Rows near named flat spaces through zero
vare_lar: 38 -25 1 -21 26 -2 35 -17 29 0 12 1 -11 -11 -25 -13 -11 18 -31 -20 -33 55 -8 -1 1 23 -11
vare_lar: 13 -24 16 -6 5 -20 24 3 14 16 25 17 7 18 10 -24 2 11 -26 -7 -23 46 13 9 5 31 -10
fozi_redu: -9 -15 -2 21 -1 -45 1 -32 -28 6 16 -26 21 -2 -5 -9 -22 -5 -23 20 -2 9 33 -43 -51 16 -6
neba_bote: 9 13 -21 -19 31 5 -9 -12 -21 -19 -26 4 -22 11 -19 5 23 9 10 5 -25 21 -52 9 -10 -26 13
nekez_ralo: -9 8 13 -6 -9 39 -8 18 42 11 24 21 10 9 18 -12 -7 0 -9 -33 22 10 -7 24 47 22 -20
vare_lar: 38 -53 9 33 -61 -13 4 18 30 -26 1 73 -49 -23 -26 14 15 11 33 -17 -44 46 21 40 38 -59 31
nekez_ralo: -52 54 25 -26 28 14 -34 -2 1 13 8 -17 22 36 1 3 15 -1 13 14 30 -17 35 25 7 39 38
neba_bote: 22 -84 -9 15 -38 -64 0 -35 53 -8 52 55 32 10 45 8 -8 5 24 -55 6 66 6 -29 47 -1 -26
nekez_ralo: -12 17 14 3 -33 -36 -15 -50 43 6 29 60 9 49 11 -76 14 0 -15 -5 -28 90 -13 16 4 16 -19
vare_lar: 16 -8 32 -2 -7 -1 12 2 25 12 -1 -7 47 9 4 18 38 -32 8 -2 -10 13 -17 2 11 5 24
lasa_zegel: -46 -23 7 41 -11 10 17 12 -48 15 42 -32 32 11 5 27 -21 -7 -7 16 21 -49 30 -4 -21 12 7
neba_bote: -24 -1 -10 8 8 -9 12 -22 -28 4 19 -10 12 25 3 -13 -5 3 -10 12 -5 0 -16 -7 -25 8 -11
lasa_zegel: 11 -2 -26 31 -30 -34 -20 -45 -8 -12 -8 0 4 -21 0 -31 -25 -17 -22 4 -2 20 -22 -57 -45 -24 -40
nekez_ralo: 1 -23 9 13 1 -48 -32 -10 -20 -2 9 17 27 27 8 8 26 -9 0 6 -17 57 5 -13 -17 -4 25
neba_bote: 15 -1 -6 1 -9 29 16 36 4 7 -9 6 -12 -13 18 -8 -5 -1 -11 -10 5 -23 -24 8 18 -6 -31
nekez_ralo: -7 -22 -8 -2 10 14 12 -9 4 -5 21 -2 17 12 4 27 3 2 16 -20 6 -2 -27 4 21 -1 2
fozi_redu: 6 5 -26 -15 8 26 7 21 -4 -11 -22 3 -30 -12 13 12 -3 12 23 -10 13 -43 -29 8 24 -22 -18
lasa_zegel: 0 38 5 15 -7 32 -28 24 -23 -7 -31 4 -35 -16 -36 -13 3 -4 -21 23 -16 2 -2 21 -24 -25 16
lasa_zegel: 4 -38 -5 37 -48 -29 -12 2 -9 -19 0 32 -8 -8 2 28 12 -7 42 1 -8 -2 13 1 9 -51 23
vare_lar: 18 -9 -14 1 27 -1 -27 17 -27 -4 -18 -28 2 -29 -2 26 -17 -1 -21 -4 16 -3 6 -37 -20 -1 -4
vare_lar: 0 -4 -11 35 1 82 -1 10 -27 -22 -7 -39 -6 -45 -61 58 -19 -17 -8 -8 2 -35 -43 1 -15 -43 21
vare_lar: -40 41 10 -5 -4 20 0 -8 -4 8 -1 -14 21 27 9 -3 19 -16 22 19 18 -44 -14 17 1 4 11
fozi_redu: 15 0 -18 -26 22 16 44 6 -3 -3 -21 -21 -20 -13 1 10 0 12 15 2 -3 -46 -25 2 7 -5 -12
lasa_zegel: 4 1 4 -23 10 3 55 -18 19 3 5 -11 -19 -3 -20 -10 -5 18 8 8 -18 -18 14 18 3 16 4
fozi_redu: 32 -1 -19 36 -57 40 -18 5 38 -23 -16 27 -41 -65 -23 -11 -40 -9 -12 -30 7 0 -18 -10 14 -49 -36
lasa_zegel: 9 33 -6 -22 0 13 -46 -1 42 -4 -25 5 12 -13 26 -2 2 -16 12 -26 40 -5 -20 -19 30 0 -19
fozi_redu: 18 8 24 12 -5 29 19 19 1 5 -10 -16 -16 -29 -46 -1 -5 -6 -30 15 -25 2 19 16 -20 0 20
vare_lar: -21 -14 -19 37 -67 -49 -36 15 -16 -11 2 64 -37 7 44 -23 -9 14 37 8 16 -16 45 5 15 -40 -16
neba_bote: -70 24 -18 14 -27 -1 0 -48 -7 -6 41 28 -14 48 7 -39 -16 19 26 9 10 -15 -1 28 3 -1 -14
lasa_zegel: -29 18 -7 -34 41 -40 -7 -23 -16 7 9 -12 -3 32 14 -17 -7 28 4 16 12 0 42 -5 -14 41 4
fozi_redu: 37 -12 -4 28 -26 20 14 -1 7 -3 -10 4 6 -24 -14 -16 -2 -25 -35 -8 -27 27 -60 -17 -17 -27 -30
neba_bote: -1 14 6 0 6 25 6 18 -6 12 1 -4 3 6 2 -18 0 -4 -29 2 -5 4 -21 10 -5 12 -16
nekez_ralo: 12 -26 -5 23 -32 -61 18 -64 10 -3 22 25 17 19 0 -46 1 -8 -15 6 -40 67 -22 -28 -34 -6 -23
vare_lar: -27 -5 6 29 -60 4 32 -20 22 1 34 45 -10 26 3 -35 1 2 20 2 -16 -2 -6 39 20 -16 -12
fozi_redu: 22 -41 10 -10 25 -19 -31 -61 63 -23 43 0 6 -32 -61 33 -39 21 -12 -51 0 97 63 -23 12 31 37
nekez_ralo: 37 -44 -14 25 -34 -5 13 -14 21 -26 4 39 -40 -32 -33 2 -14 12 4 -21 -35 42 -8 5 9 -43 -2
fozi_redu: 18 -28 -5 7 5 -63 -7 -47 -8 -9 6 2 15 5 -12 -6 4 -1 -9 6 -28 61 5 -37 -37 -2 8
neba_bote: 13 7 -14 -8 -14 -9 0 12 2 -13 -38 3 -31 -26 7 13 4 3 39 8 10 -48 12 -3 10 -32 4
lasa_zegel: 18 -53 2 22 -30 -28 -7 12 2 -15 7 41 0 4 8 35 26 -2 37 -13 -18 28 1 10 27 -39 27
lasa_zegel: -13 33 -9 -18 0 -1 -12 -8 13 0 -17 -9 -3 -4 19 -9 -6 -2 20 2 32 -41 9 -11 8 5 -13
neba_bote: 8 14 13 -6 -21 -27 -4 3 24 12 -16 -2 10 -12 26 -16 1 -13 8 9 19 -22 36 -18 2 12 -9
neba_bote: -20 -11 5 24 -25 6 -12 -9 7 -4 35 39 -5 23 -7 -16 -3 8 -4 -11 -12 41 0 28 12 -5 3
nekez_ralo: 47 -46 23 -9 16 14 38 66 -1 14 -8 0 8 -9 9 36 30 -2 -8 -9 -25 6 -8 21 28 2 16
fozi_redu: 26 -8 -5 -5 18 19 0 8 1 -17 -15 -9 -38 -40 -46 23 -17 17 -8 -6 -14 8 18 5 -4 -12 20
nekez_ralo: 28 -27 -5 8 -12 -29 5 5 -3 0 -3 29 1 11 19 -18 17 -2 -11 -4 -28 44 -30 -7 -2 -14 -18
fozi_redu: -9 -5 14 -4 7 -5 -16 -6 10 8 21 12 34 32 14 1 20 -8 -3 -12 0 39 -14 7 13 16 9
neba_bote: 5 -30 -29 10 13 -36 4 -23 -51 -25 -14 -7 -15 0 -19 33 11 9 28 19 -26 0 -16 -17 -32 -42 25
fozi_redu: 37 10 4 -49 -17 -14 60 -31 80 -13 -30 27 -41 -14 -10 -18 26 13 60 -5 -28 -15 -3 30 45 -15 8
nekez_ralo: -46 18 7 -18 14 -10 -7 -47 15 10 40 11 48 71 26 -20 24 -4 14 -8 8 32 -33 13 14 33 0
neba_bote: -22 -4 -8 7 16 12 26 -2 -35 4 9 -44 6 -8 -11 23 -21 3 -1 16 14 -54 16 -11 -24 9 4
nekez_ralo: 28 -9 13 25 -20 9 -48 56 -2 -5 -21 12 -27 -52 -14 20 -18 -2 -20 -7 11 9 57 -4 4 -17 15
lasa_zegel: -33 62 25 -11 30 49 -42 13 -8 -2 -6 -19 -34 -8 -63 1 -14 15 -21 18 6 2 58 41 -15 23 52
vare_lar: 9 9 30 -6 -17 13 25 -8 37 -2 1 19 -21 -1 -41 -10 19 3 11 6 -36 22 17 46 14 -3 36
vare_lar: -61 49 -5 16 12 60 -31 28 -60 0 -10 -37 3 11 -9 30 0 -11 11 26 37 -80 -10 20 -15 -13 23
lasa_zegel: 1 -30 -14 6 -1 -35 22 -27 -7 7 21 -8 28 11 27 -9 -11 -2 -7 -4 3 4 -13 -36 -14 12 -32
6 12 4 16 -34 -47 -32 -3 -18 -23 -44 19 -38 -18 -23 11 23 -3 45 38 -17 -11 51 4 -22 -51 52
neba_bote
-10 1 9 8 3 4 -10 -7 -4 0 14 5 5 12 -17 -2 2 1 -12 1 -11 28 3 11 -7 5 14
neba_bote
-61 40 7 9 -22 25 29 -33 2 20 31 -14 37 45 20 -35 2 -18 7 17 18 -48 -32 16 -5 20 -23
vare_lar
22 11 28 -19 -11 22 23 27 44 7 -4 39 -34 4 -14 -29 19 13 -5 -5 -33 31 9 58 36 8 11
nekez_ralo
-15 11 -28 -9 6 50 -8 9 7 -14 0 2 -21 -10 7 17 -20 13 20 -27 33 -41 -30 11 35 -14 -21
nekez_ralo
25 -30 -11 -8 -4 -15 -1 -6 28 -7 7 28 5 3 22 1 5 4 9 -32 -3 35 -27 -9 30 -7 -20
neba_bote
3 20 -2 -5 0 21 -22 5 6 -13 -12 35 -28 13 -17 -15 19 7 1 -5 -23 39 -34 34 13 -22 10
neba_bote
17 24 -29 -16 -26 -24 15 17 -1 -4 -58 7 -34 -20 48 -22 8 -2 41 20 17 -80 -13 -17 7 -35 -38
neba_bote
-11 26 25 0 -4 20 -26 22 16 10 0 -7 -1 -14 -10 0 -12 -4 -12 1 22 -10 51 11 7 21 16
nekez_ralo
7 21 -1 -22 -27 -15 -20 -5 53 -12 -26 26 -24 -18 18 -3 5 3 51 -12 26 -27 32 5 42 -14 3
neba_bote
-3 -27 20 36 -19 11 -16 1 -4 -15 22 14 -12 -14 -56 33 -4 2 0 -2 -23 37 38 24 -4 -21 54
lasa_zegel
0 -8 32 48 -38 43 3 64 -15 17 14 10 -10 -20 -18 -4 -14 -10 -42 9 -9 -5 34 33 -2 -2 6
neba_bote
-25 10 1 39 -73 -55 -7 -42 14 9 15 16 19 3 33 -53 -21 -22 4 20 19 -17 37 -36 -25 -2 -36
fozi_redu
-4 20 -21 -27 33 1 15 -40 7 4 0 -36 17 1 8 -19 -20 1 -16 -5 16 -12 -31 -35 -18 28 -37
vare_lar
15 45 20 -4 -24 14 -26 34 19 4 -39 29 -28 -7 0 -35 22 -10 -7 13 -10 8 2 28 9 -14 3
neba_bote
17 -33 -24 6 21 6 8 -2 -15 -2 14 -14 8 -12 4 9 -26 7 -31 -22 2 17 -30 -31 -9 6 -34
vare_lar
-17 47 16 3 -13 -7 24 24 -25 36 -26 -50 16 -12 30 -37 -12 -23 -24 50 27 -89 39 -25 -42 30 -29
neba_bote
45 -29 11 6 19 21 2 17 3 -6 -10 -23 7 -40 -39 41 -1 -11 -26 -14 -18 30 -7 -14 -9 -7 23
vare_lar
-31 24 28 26 26 65 -32 6 -18 11 35 -42 20 -12 -62 9 -38 -7 -71 -1 10 28 28 7 -35 39 23
lasa_zegel
29 -42 2 35 -17 -4 -25 27 -12 -13 -5 -5 -8 -52 -24 45 -21 -6 -9 -10 4 8 42 -24 -9 -25 21
nekez_ralo
4 -36 9 34 -40 11 3 -6 23 -11 21 7 14 -24 -17 37 -8 -16 21 -20 6 -4 11 -1 19 -25 18
lasa_zegel
-55 9 11 17 7 26 -3 41 -51 19 21 -30 21 21 18 27 -5 -3 4 21 36 -69 33 17 -4 19 16
lasa_zegel
26 -10 -8 -17 -2 -6 25 -24 35 -10 -8 6 -12 -15 -9 -2 0 5 16 -14 -12 7 -15 -4 14 -8 -7
fozi_redu
-27 14 -10 36 -72 -40 -20 -27 7 0 -2 15 19 -1 45 -26 -9 -28 31 14 36 -47 14 -35 -8 -25 -31
vare_lar
-13 44 38 -5 -12 -2 -22 5 26 18 0 5 -1 3 -12 -37 -1 -5 -21 17 3 16 60 19 -6 33 17
nekez_ralo

Rows near named flat spaces through zero (a row that begins with a name and a colon came from that space)
bame-zat: 2 8 71 31 -1 -13 -42 -16 -7 -5 -25 14 3 -31 7 -5 15 -27 0 -31 -16 -4 -3 -25 -19 -6 -12
zoz-vot: -2 -25 42 7 1 -5 -34 -48 -23 -8 19 -2 25 -21 22 22 32 -35 13 -50 47 -31 -48 -51 -14 -16 -41
zoz-vot: 6 -73 -15 -12 5 31 -14 -1 10 -10 -47 7 -4 -25 -23 -23 -9 -16 16 26 -6 48 -1 -1 3 -37 12
bame-zat: -10 33 -34 49 5 -9 32 1 21 20 6 -54 -44 -9 6 -16 -46 -6 55 -7 18 -31 42 7 -12 24 -5
zaze-gol: 8 39 22 34 4 -17 -25 -15 -7 -37 13 21 10 23 27 15 32 9 -5 18 13 -34 -7 -19 13 -34 -9
zaze-gol: -14 -3 -30 -32 -11 -5 55 13 -16 4 6 -27 -26 -12 25 -12 -34 16 31 -8 -26 9 31 -22 -18 32 -41
roteg-tuf: 9 7 30 35 8 -1 -19 -17 6 -8 -9 6 0 8 0 7 15 -6 3 15 17 -15 -6 -16 3 -24 1
roteg-tuf: -28 39 29 62 1 31 -33 -23 0 1 -3 6 -1 -13 -28 -45 -12 15 -20 14 -30 9 20 20 6 39 -7
neman-riv: 12 42 53 6 -1 -22 38 3 -2 22 6 -4 -13 33 13 30 5 21 -9 9 -2 -27 10 -32 -13 19 -16
bame-zat: -1 -19 37 -11 -6 -12 -17 -8 -13 6 -13 1 5 -35 10 1 5 -30 7 -48 -8 4 -12 -23 -23 5 -18
zoz-vot: 15 -28 -8 5 -2 -33 -22 31 13 -24 -65 -3 -32 -61 25 -24 -21 -49 57 -27 -35 23 37 -5 -24 -47 13
neman-riv: -14 34 23 52 1 7 -36 -24 -9 -29 2 12 2 -9 8 -24 8 6 -1 10 -13 -11 10 -7 7 -2 -20
roteg-tuf: 35 -41 31 -24 8 0 13 17 24 27 -36 12 1 24 -27 34 13 -9 -16 25 16 17 -17 -4 -2 -34 42
zaze-gol: -3 -20 58 0 0 17 68 -22 -1 64 -11 -43 -31 5 -15 12 -31 8 20 0 12 -1 9 -57 -36 51 -44
zaze-gol: -39 85 -81 14 -10 9 -24 23 -8 -33 53 18 16 8 -5 -49 -12 45 -42 10 -50 4 29 92 39 51 21
zoz-vot: -3 -49 -22 -3 5 38 2 4 19 17 -32 -8 -9 -15 -42 -27 -26 -5 4 25 -7 43 8 23 4 1 23
zaze-gol: 11 15 14 40 14 -5 -40 -30 10 -4 28 4 25 22 -4 30 36 -18 -10 -7 65 -47 -41 3 16 -30 20
bame-zat: 0 -12 -19 -23 1 5 -26 5 7 17 22 8 32 1 -26 12 15 -16 -33 -31 23 0 -36 45 12 9 40
roteg-tuf: -11 1 -16 3 2 18 34 -9 6 33 20 -30 -10 12 -18 0 -22 11 5 2 21 -8 2 5 -3 37 -7
zaze-gol: 0 27 -45 -12 -8 -26 -17 26 -14 -63 4 28 3 -3 43 -12 12 13 6 12 -36 2 20 12 17 -35 -2
neman-riv: -1 15 -19 17 2 4 -35 -1 -3 -46 2 30 14 10 8 -13 20 13 -12 33 -10 3 0 15 26 -35 10
bame-zat: -6 -31 -5 -68 -11 5 28 3 -26 8 18 4 17 1 8 13 5 12 -18 -19 -9 18 -21 -18 -7 23 -27
roteg-tuf: -4 -25 -17 35 9 13 4 -29 6 -8 -6 -31 -20 -15 9 -10 -16 -16 53 8 37 -15 6 -30 -5 -22 -25
neman-riv: 21 -27 -40 -59 -1 -14 33 31 7 6 6 2 5 25 5 32 6 4 -4 7 15 5 -13 10 7 -22 26
zaze-gol: -14 -6 51 11 -6 8 -46 -34 -32 -33 -3 28 21 -28 17 -15 26 -7 -10 -17 -20 6 -17 -38 -5 -6 -45
roteg-tuf: -6 -27 -62 -40 -8 -2 6 20 -14 -41 -5 6 -4 -19 27 -20 -9 5 22 7 -27 27 14 2 7 -23 -13
bame-zat: -33 48 -8 -3 -6 22 20 -8 -9 44 57 -16 15 17 -31 -9 -15 32 -46 -21 -4 -10 -5 41 5 94 -4
zoz-vot: 9 -34 41 -24 -1 -14 7 -8 2 52 -2 -24 5 -23 -9 30 1 -44 7 -70 32 -11 -31 -19 -33 21 0
roteg-tuf: 12 -13 12 -18 2 7 13 13 12 22 -13 7 2 18 -23 12 2 7 -21 17 -2 15 -6 10 2 1 25
neman-riv: 18 27 62 42 16 28 41 -3 41 74 -13 -10 -15 68 -68 24 -9 34 -43 67 23 -6 5 14 6 32 44
neman-riv: -14 -8 -41 31 10 34 -30 -36 2 -20 32 -3 21 12 -14 -10 11 5 -2 22 47 -14 -26 17 30 -15 1
zoz-vot: 14 -12 15 9 1 -24 -31 9 8 -10 -29 5 -4 -30 11 1 6 -38 20 -29 -2 -1 0 -3 -12 -33 16
bame-zat: -5 38 25 22 -2 -3 29 -7 -9 -4 4 -4 -19 20 17 -2 -7 31 6 29 -16 -13 26 -31 -4 15 -34
zaze-gol: -19 101 -69 52 5 -12 -46 -6 0 -46 82 15 31 40 15 -3 27 28 -31 8 28 -60 -8 70 51 2 28
neman-riv: 3 11 3 34 15 37 9 -24 20 22 23 -2 11 58 -43 15 10 31 -32 60 47 -16 -20 17 29 4 24
zoz-vot: 5 -22 5 -28 0 15 16 -5 -5 9 7 8 13 23 -11 16 11 15 -21 19 10 10 -20 -8 7 0 -2
roteg-tuf: 27 -44 -28 -39 2 -17 13 17 2 -27 -18 9 -1 9 26 25 14 -9 23 18 16 6 -9 -22 4 -64 7
zoz-vot: 12 -7 -5 3 -1 -18 -27 8 -8 -57 -25 26 -2 -12 36 -7 17 -7 20 17 -20 7 10 -20 6 -60 -8
bame-zat: -7 -53 -49 -16 -2 29 11 11 1 -27 -39 -1 -20 -25 -3 -41 -29 7 31 41 -33 52 29 -1 5 -24 -9
zoz-vot: 15 -15 11 -91 -15 -37 100 46 -5 68 -1 -35 -26 7 14 43 -30 3 9 -46 -17 6 12 -26 -44 54 -13
neman-riv: -3 11 54 3 -2 10 28 -8 -1 44 -3 -10 -8 10 -21 7 -10 13 -18 -2 -9 2 3 -17 -17 46 -13
neman-riv: 2 13 2 5 -1 -5 -15 7 -3 -24 -7 21 4 3 8 -7 10 9 -10 16 -20 6 7 5 9 -16 4
zaze-gol: -4 25 49 38 2 2 -55 -32 -16 -35 7 34 26 1 10 -1 39 0 -24 4 0 -16 -21 -17 11 -20 -16
bame-zat: -5 -11 18 -70 -14 -14 47 -3 -35 23 35 -8 13 6 25 33 8 11 -12 -43 1 -7 -24 -41 -22 41 -48
roteg-tuf: -4 5 -19 -6 -3 -17 0 -4 -12 -17 17 -9 0 -11 30 4 2 -9 22 -25 10 -18 -2 -13 -5 -6 -20
-15 1 -14 6 -3 9 10 -14 -12 -9 10 -14 -8 -10 12 -15 -13 8 19 0 -2 -2 10 -15 -3 13 -31
zoz-vot
12 48 19 0 1 -19 -13 0 -10 -24 32 35 27 48 17 33 44 27 -43 21 8 -29 -21 0 22 -18 8
zoz-vot
25 -43 -34 -5 11 -12 -44 14 26 -10 -18 8 15 -13 -10 15 18 -48 11 -17 39 0 -28 34 12 -63 60
bame-zat
0 28 38 34 1 -12 -60 -30 -23 -58 11 40 27 1 33 4 48 -2 -12 2 2 -25 -21 -28 14 -42 -24
zaze-gol
-11 -34 -37 -1 1 24 -28 5 12 1 -16 -3 4 -33 -29 -33 -18 -20 3 -10 -9 32 1 41 6 2 26
bame-zat
-2 1 39 -16 -10 4 51 16 -9 13 -37 -2 -34 -2 5 -16 -28 29 7 30 -61 34 44 -38 -23 27 -35
zaze-gol
3 37 19 65 12 0 -1 -22 17 9 10 -18 -13 23 -4 9 0 3 13 20 37 -41 6 -7 5 -4 2
neman-riv
17 -103 -1 -57 -3 -12 -15 -3 -13 -15 -38 -2 5 -55 26 13 10 -60 46 -50 17 25 -31 -48 -27 -57 -19
zaze-gol
-11 -40 -29 -43 -11 -4 6 20 -5 12 -17 -17 -9 -53 2 -22 -29 -29 23 -52 -27 32 10 12 -23 21 -3
roteg-tuf
13 -11 53 0 -2 -20 -21 -8 -10 -13 -23 17 4 -16 21 14 22 -21 6 -19 -6 -4 -10 -39 -16 -28 -16
bame-zat
37 -70 39 -32 8 7 7 25 32 40 -65 11 -4 2 -44 21 2 -25 -13 17 1 43 -13 3 -11 -33 55
roteg-tuf
21 -73 -3 -74 -6 -8 -1 10 -18 -24 -20 26 20 -9 21 24 27 -16 0 -7 -1 29 -32 -33 -4 -51 -8
bame-zat
-31 36 -33 12 -10 -4 42 -5 -19 -4 25 -39 -32 -18 33 -28 -41 20 43 -14 -21 -15 43 -19 -16 50 -58
zoz-vot
-6 12 -18 30 8 -1 36 -36 1 20 45 -51 -14 19 17 24 -10 -1 42 -10 73 -58 -10 -33 -6 13 -35
roteg-tuf
13 57 43 64 9 -19 4 -3 18 5 -9 -5 -22 26 5 12 2 8 8 27 8 -37 24 -12 -1 -9 7
neman-riv
-20 46 -36 -38 -11 11 85 8 -26 2 54 -10 -10 58 19 5 -17 81 -19 49 -22 -6 24 -14 12 57 -48
zoz-vot
3 -3 13 56 10 13 -33 -26 4 -40 -23 11 -7 -2 7 -17 10 -2 22 42 9 -5 8 -23 12 -50 -11
roteg-tuf
-2 -1 -37 18 3 -1 -8 -14 -10 -55 6 3 -5 3 36 -9 8 9 34 31 12 -13 8 -24 15 -47 -27
roteg-tuf
25 53 36 67 12 -18 -13 23 37 -5 -43 17 -26 26 -13 -2 0 8 -4 54 -19 -9 39 19 9 -34 49
neman-riv
4 -1 5 19 5 6 -35 -11 0 -27 -3 21 15 4 0 -2 21 -2 -9 17 7 -1 -12 3 15 -31 8
zoz-vot
-12 -9 -26 -11 -3 23 18 3 -4 -5 -1 0 -6 3 -9 -22 -17 24 -3 29 -22 25 15 7 8 14 -10
bame-zat
-1 20 59 43 4 -4 -33 -19 5 18 -9 0 2 -16 -13 -1 7 -22 -7 -28 4 -15 -6 -4 -13 13 3
roteg-tuf
-35 36 -14 20 -6 13 7 -15 -11 19 35 -26 -4 -17 -6 -28 -27 10 1 -30 -9 -11 14 17 -6 69 -26
roteg-tuf
